Below are the code and all the weights of a small trained network. Each question names an input and a class and asks about switching units off, where a switched-off unit gives its printed mean instead of its output.

import numpy as np


def w(rows, s, z=0):
    codes = np.array(rows[::2]) - 128.0
    scale = np.full(codes.shape[1], s)
    scale[-1] = z or s
    return codes * scale


def f(y):
    return y / 2 * (1 + np.tanh(0.7978845608 * (y + 0.044715 * y**3)))


def log_softmax(a):
    a = a - a.max(-1, keepdims=True)
    return a - np.log(np.exp(a).sum(-1, keepdims=True))


def net(x, mask):
    res = np.array(x, float).reshape(1, 5) / 4 @ E
    y = f(res @ A[0][:, :-1].T + A[0][:, -1])
    res = res + np.where(mask, y, B[0][:, -1]) @ B[0][:, :-1]
    return log_softmax(res[-1] @ U[:, :-1].T + U[:, -1])


A, B = {}, {}
E = w([
[203,72,2,148],'x0',
[133,123,134,136],'x1',
[134,200,88,244],'x2',
[254,202,193,107],'x3',
[125,135,130,127],'x4',
],0.0069)
A[0] = w([
[58,179,180,180,88],'N1',
[143,118,55,200,9],'N2',
[154,147,177,90,118],'N3',
[2,104,77,46,207],'N4',
[173,215,118,145,106],'N5',
[161,146,234,77,137],'N6',
[43,170,194,191,73],'N7',
[124,130,147,114,57],'N8',
[101,64,62,198,5],'N9',
[122,133,108,123,12],'N10',
[159,145,229,37,190],'N11',
[121,124,70,170,249],'N12',
[122,132,79,141,195],'N13',
[152,135,134,100,83],'N14',
[150,123,212,79,175],'N15',
[236,99,61,73,54],'N16',
[127,120,164,110,70],'N17',
[116,122,44,203,160],'N18',
[110,102,170,107,55],'N19',
[153,135,160,100,92],'N20',
[234,214,110,169,237],'N21',
[200,62,97,72,23],'N22',
[155,134,192,82,156],'N23',
[25,53,122,105,207],'N24',
[115,138,101,205,243],'N25',
],0.0085,0.0029)
B[0] = w([
[205,122,214,30,169],'N1',
[167,190,92,103,173],'N2',
[48,178,75,195,157],'N3',
[201,77,221,62,255],'N4',
[150,26,219,99,170],'N5',
[38,126,33,223,203],'N6',
[219,62,228,20,178],'N7',
[80,149,120,115,119],'N8',
[116,223,21,174,184],'N9',
[131,144,119,139,111],'N10',
[19,88,42,223,227],'N11',
[174,208,71,85,203],'N12',
[159,193,69,104,168],'N13',
[108,71,131,139,126],'N14',
[34,108,65,194,191],'N15',
[150,35,247,78,186],'N16',
[77,101,125,182,128],'N17',
[208,213,41,87,214],'N18',
[77,98,167,164,135],'N19',
[59,115,98,174,137],'N20',
[91,36,255,137,245],'N21',
[130,25,243,110,158],'N22',
[35,155,97,213,175],'N23',
[191,104,221,51,246],'N24',
[189,203,71,97,198],'N25',
],0.0063,0.0064)
U = w([
[97,59,218,128,233],'0',
[207,110,168,87,226],'1',
[81,175,1,189,5],'2',
],0.0074,0.0028)

Each question gives the input, the list of numbers given to net, and the class t.
The units are the neurons (one row each of A and B). Each row of codes is followed by its name. A weight is (code - 128) times the scale printed after its matrix; where a second scale follows, it is the last column's (A, B and U).
mask holds one flag per neuron, in row order. A switched-off neuron (its flag False) gives its mean, the last column of its row in B, instead of its output. The means were averaged over made-up inputs and are rounded, as every weight is.
A unit's drop is (log p(t) with every unit on - log p(t) with that unit switched off) / (log p(t) with every unit on - log p(t) with every unit switched off).
The circuit of an input: a set's keep is (log p(t) with only the set's units on - log p(t) with every unit switched off) / (log p(t) with every unit on - log p(t) with every unit switched off). Starting from the 12 units with the biggest drops (on a tie, the unit counted first), units are removed one at a time, each time the one whose removal leaves the highest keep (on an exact tie, the one counted first), for as long as the keep stays at least 0.8.
circuit, biggest first: the units of the circuit, biggest drop first
unit that matters most: the unit with the biggest drop
k most important neurons: the k neurons with the biggest drops, biggest first
drop when u is switched off: that unit's drop, to one decimal
input [-2,-1,6,6,-6], class 0: circuit, biggest first => [N21; N18]
input [5,2,-1,-6,2], class 1: 4 most important neurons => [N4; N24; N11; N6]
input [0,0,7,6,3], class 0: 2 most important neurons => [N21; N5]
input [3,1,-6,8,-2], class 0: unit that matters most => N16
input [5,0,-1,-6,-6], class 1: 4 most important neurons => [N4; N24; N11; N6]
input [0,-1,0,5,-8], class 2: 2 most important neurons => [N4; N24]
input [0,5,1,-4,4], class 1: 2 most important neurons => [N11; N6]
input [-2,-3,2,-8,8], class 1: drop when N14 is switched off => 0.0
input [0,3,3,8,-2], class 0: drop when N21 is switched off => 0.3
input [-4,8,0,3,-7], class 2: drop when N4 is switched off => 0.2
